Here is a tiny trained network, its code and every weight. The questions are about switching its units off for an input and a target symbol, where a switched-off unit gives its printed mean instead of its output.

import numpy as np


def w(rows, s, z=0):
    codes = np.array(rows[::2]) - 128.0
    scale = np.full(codes.shape[1], s)
    scale[-1] = z or s
    return codes * scale


def norm(h):
    return h / np.sqrt((h * h).mean(-1, keepdims=True) + 1e-5)


def f(y):
    return np.maximum(y, 0)


def softmax(a):
    e = np.exp(a - a.max(-1, keepdims=True))
    return e / e.sum(-1, keepdims=True)


def log_softmax(a):
    a = a - a.max(-1, keepdims=True)
    return a - np.log(np.exp(a).sum(-1, keepdims=True))


def net(x, mask):
    ids = ['αβγδεηθλπστω'.index(c) for c in x.split()]
    T = len(ids)
    res = E[ids] + P[:T]
    u = 0
    for l in range(3):
        q, k, v = (norm(res) @ M[l].T for M in (Q, K, V))
        z = softmax(np.where(np.tri(T) > 0, q @ k.T / 2**0.5, -1e9)) @ v
        res = res + np.where(mask[u], z, O[l][:, -1]) @ O[l][:, :-1]
        u += 1
        y = f(norm(res) @ A[l][:, :-1].T + A[l][:, -1])
        res = res + np.where(mask[u : u + 4], y, B[l][:, -1]) @ B[l][:, :-1]
        u += 4
    return log_softmax(norm(res)[-1] @ U[:, :-1].T + U[:, -1])


Q, K, V, O, A, B = {}, {}, {}, {}, {}, {}
E = w([
[82,78,111,118,137,136,138,153],'α',
[125,81,83,123,183,144,93,93],'β',
[160,51,87,80,181,141,134,119],'γ',
[35,130,145,92,119,122,125,154],'δ',
[89,94,124,89,112,153,166,166],'ε',
[84,196,127,131,138,112,158,221],'η',
[96,108,148,72,160,126,159,199],'θ',
[104,128,151,79,116,163,105,144],'λ',
[91,204,117,199,178,140,134,221],'π',
[86,68,57,99,112,91,99,85],'σ',
[86,249,114,53,64,120,146,134],'τ',
[123,185,67,155,37,184,170,115],'ω',
],0.019)
P = w([
[115,118,147,136,143,98,106,72],'0',
[7,146,89,160,139,174,145,105],'1',
[24,103,103,133,150,176,155,124],'2',
[53,99,100,128,157,170,157,131],'3',
[75,103,100,135,155,170,148,142],'4',
[96,113,104,134,153,160,142,152],'5',
[107,122,104,138,147,149,129,161],'6',
[113,123,106,130,133,134,119,164],'7',
[139,126,108,139,133,135,108,166],'8',
[150,129,113,132,121,120,101,173],'9',
[165,131,108,132,112,107,83,165],'10',
[183,140,110,127,113,93,71,169],'11',
[194,141,108,135,96,93,73,206],'12',
],0.016)
Q[0] = w([
[103,129,194,156,182,104,254,13],'0.h0',
[33,131,27,90,216,168,192,143],'0.h0',
],0.0063)
K[0] = w([
[1,125,20,90,214,215,140,147],'0.h0',
[191,135,65,64,63,163,31,238],'0.h0',
],0.0071)
V[0] = w([
[107,153,129,55,89,212,41,98],'0.h0',
[119,2,173,226,112,206,124,128],'0.h0',
],0.0086)
O[0] = w([
[125,151,3,109,128,204,86,168,254],'0.h0',
[153,140,163,168,64,169,38,171,27],'0.h0',
],0.013,0.0041)
A[0] = w([
[104,61,81,230,233,75,88,107,30],'0.n0',
[58,186,26,109,223,83,55,184,154],'0.n1',
[126,172,142,65,1,101,208,211,252],'0.n2',
[15,134,53,108,104,195,111,66,148],'0.n3',
],0.0055,0.0036)
B[0] = w([
[219,76,186,109,79,41,247,166,148],'0.n0',
[150,19,131,191,186,140,81,179,250],'0.n1',
[205,224,165,222,120,240,168,200,188],'0.n2',
[253,141,234,147,112,142,210,215,224],'0.n3',
],0.0067,0.011)
Q[1] = w([
[44,95,252,103,108,165,102,3],'1.h0',
[141,60,136,167,46,187,218,204],'1.h0',
],0.005)
K[1] = w([
[138,165,69,141,60,238,254,143],'1.h0',
[168,184,35,115,172,66,110,204],'1.h0',
],0.0071)
V[1] = w([
[198,181,128,192,221,130,106,114],'1.h0',
[158,143,170,4,166,155,123,134],'1.h0',
],0.013)
O[1] = w([
[129,131,167,184,223,178,101,35,250],'1.h0',
[144,167,188,9,126,183,78,151,47],'1.h0',
],0.016,0.0022)
A[1] = w([
[155,166,238,165,78,161,255,113,107],'1.n0',
[165,70,205,101,195,65,153,179,8],'1.n1',
[200,90,117,101,133,121,65,100,58],'1.n2',
[212,117,177,97,188,223,117,172,91],'1.n3',
],0.0067,0.0017)
B[1] = w([
[195,158,243,121,109,40,160,84,168],'1.n0',
[114,166,199,166,83,64,144,144,174],'1.n1',
[131,57,138,197,50,255,157,185,146],'1.n2',
[152,141,111,184,183,27,118,175,254],'1.n3',
],0.0072,0.0079)
Q[2] = w([
[74,53,227,62,50,253,181,40],'2.h0',
[15,120,118,142,108,93,80,195],'2.h0',
],0.0065)
K[2] = w([
[2,111,136,139,161,230,190,153],'2.h0',
[232,169,67,103,137,176,171,188],'2.h0',
],0.0069)
V[2] = w([
[249,160,123,118,60,195,202,81],'2.h0',
[225,2,76,89,130,102,108,65],'2.h0',
],0.0099)
O[2] = w([
[250,64,143,151,89,227,184,100,9],'2.h0',
[46,105,176,125,92,189,184,161,101],'2.h0',
],0.018,0.0016)
A[2] = w([
[161,143,92,132,159,141,95,53,84],'2.n0',
[147,139,128,65,180,77,255,129,19],'2.n1',
[137,108,160,199,89,112,69,158,139],'2.n2',
[102,135,153,92,116,94,90,106,6],'2.n3',
],0.0088,0.0021)
B[2] = w([
[114,96,129,66,141,13,149,146,148],'2.n0',
[133,124,214,212,113,115,150,184,229],'2.n1',
[147,98,206,197,2,86,23,99,253],'2.n2',
[215,107,113,95,60,79,4,135,131],'2.n3',
],0.0095,0.0048)
U = w([
[109,103,78,150,56,84,139,185,206],'α',
[78,126,174,174,175,193,103,86,190],'β',
[159,107,251,83,93,179,92,178,83],'γ',
[105,143,64,79,116,64,66,130,175],'δ',
[229,105,107,150,95,143,140,116,164],'ε',
[170,102,220,90,148,38,138,131,57],'η',
[160,123,161,50,115,76,66,157,127],'θ',
[128,139,9,121,159,224,52,182,4],'λ',
[115,111,172,154,163,83,149,49,152],'π',
[85,76,164,110,53,185,173,170,100],'σ',
[142,107,56,57,211,134,249,150,180],'τ',
[192,62,156,145,128,220,146,77,68],'ω',
],0.011,0.0044)

Each question gives the input, a string of symbols that net reads in full, and the target symbol t.
The units are the heads (2 rows each of Q, K, V and O) and the neurons (one row each of A and B). Each row of codes is followed by its name. A weight is (code - 128) times the scale printed after its matrix; where a second scale follows, it is the last column's (O, A, B and U).
mask holds one flag per unit, layer by layer, with each layer's heads first. A switched-off unit (its flag False) gives its mean, the last column of its rows in O or B, instead of its output. The means were averaged over made-up inputs and are rounded, as every weight is.
A unit's drop is (log p(t) with every unit on - log p(t) with that unit switched off) / (log p(t) with every unit on - log p(t) with every unit switched off).
The circuit of an input: a set's keep is (log p(t) with only the set's units on - log p(t) with every unit switched off) / (log p(t) with every unit on - log p(t) with every unit switched off). Starting from the 12 units with the biggest drops (on a tie, the unit counted first), units are removed one at a time, each time the one whose removal leaves the highest keep (on an exact tie, the one counted first), for as long as the keep stays at least 0.8.
units of the circuit, in order: the units of the circuit, biggest drop first
top k neurons: the k neurons with the biggest drops, biggest first
k most important neurons of layer l: the k neurons of layer l with the biggest drops, biggest first
input α β α λ ε σ τ α γ δ γ, target α: top 2 neurons => [0.n3, 0.n2]
input η λ θ τ π η γ λ, target η: units of the circuit, in order => [0.h0, 2.h0]
input α α σ τ ε α π γ α λ δ, target λ: units of the circuit, in order => [0.h0]
input σ σ τ σ λ, target σ: units of the circuit, in order => [2.h0, 1.n3]
input ω τ λ ε α, target ε: 2 most important neurons of layer 0 => [0.n3, 0.n1]
input α ε λ π τ α, target τ: units of the circuit, in order => [0.h0, 2.n2]
input ε τ ε α γ, target ε: units of the circuit, in order => [2.h0, 0.n1, 0.h0]
input ε β δ π γ λ δ ε η, target ε: units of the circuit, in order => [0.n1, 2.h0, 0.h0, 1.n0]
input γ β τ σ α γ δ, target γ: units of the circuit, in order => [1.h0, 0.n3]
input γ τ λ σ π γ τ, target γ: top 2 neurons => [0.n1, 0.n2]
input ε λ θ α, target ε: 2 most important neurons of layer 0 => [0.n1, 0.n3]
input θ θ α, target θ: units of the circuit, in order => [2.h0, 1.h0]
input τ ω π ε η ε ε π σ α α π, target β: units of the circuit, in order => [1.h0, 0.n3]
input ε σ ε π, target ε: top 2 neurons => [0.n1, 1.n0]
input θ λ δ α λ π τ β, target τ: top 2 neurons => [2.n2, 0.n1]
input α σ α, target α: units of the circuit, in order => [1.h0, 0.n2]
input τ τ δ β ε γ λ ε η, target τ: top 2 neurons => [2.n2, 0.n3]
input η γ π τ λ β θ θ τ ε τ τ α, target τ: most important neuron of layer 2 => [2.n2]
input γ δ δ, target θ: units of the circuit, in order => [2.h0, 1.h0, 0.n3]
input σ ε α α τ η β ω β β γ, target σ: 2 most important neurons of layer 0 => [0.n2, 0.n0]
input γ ω γ η, target γ: top 2 neurons => [0.n1, 0.n2]
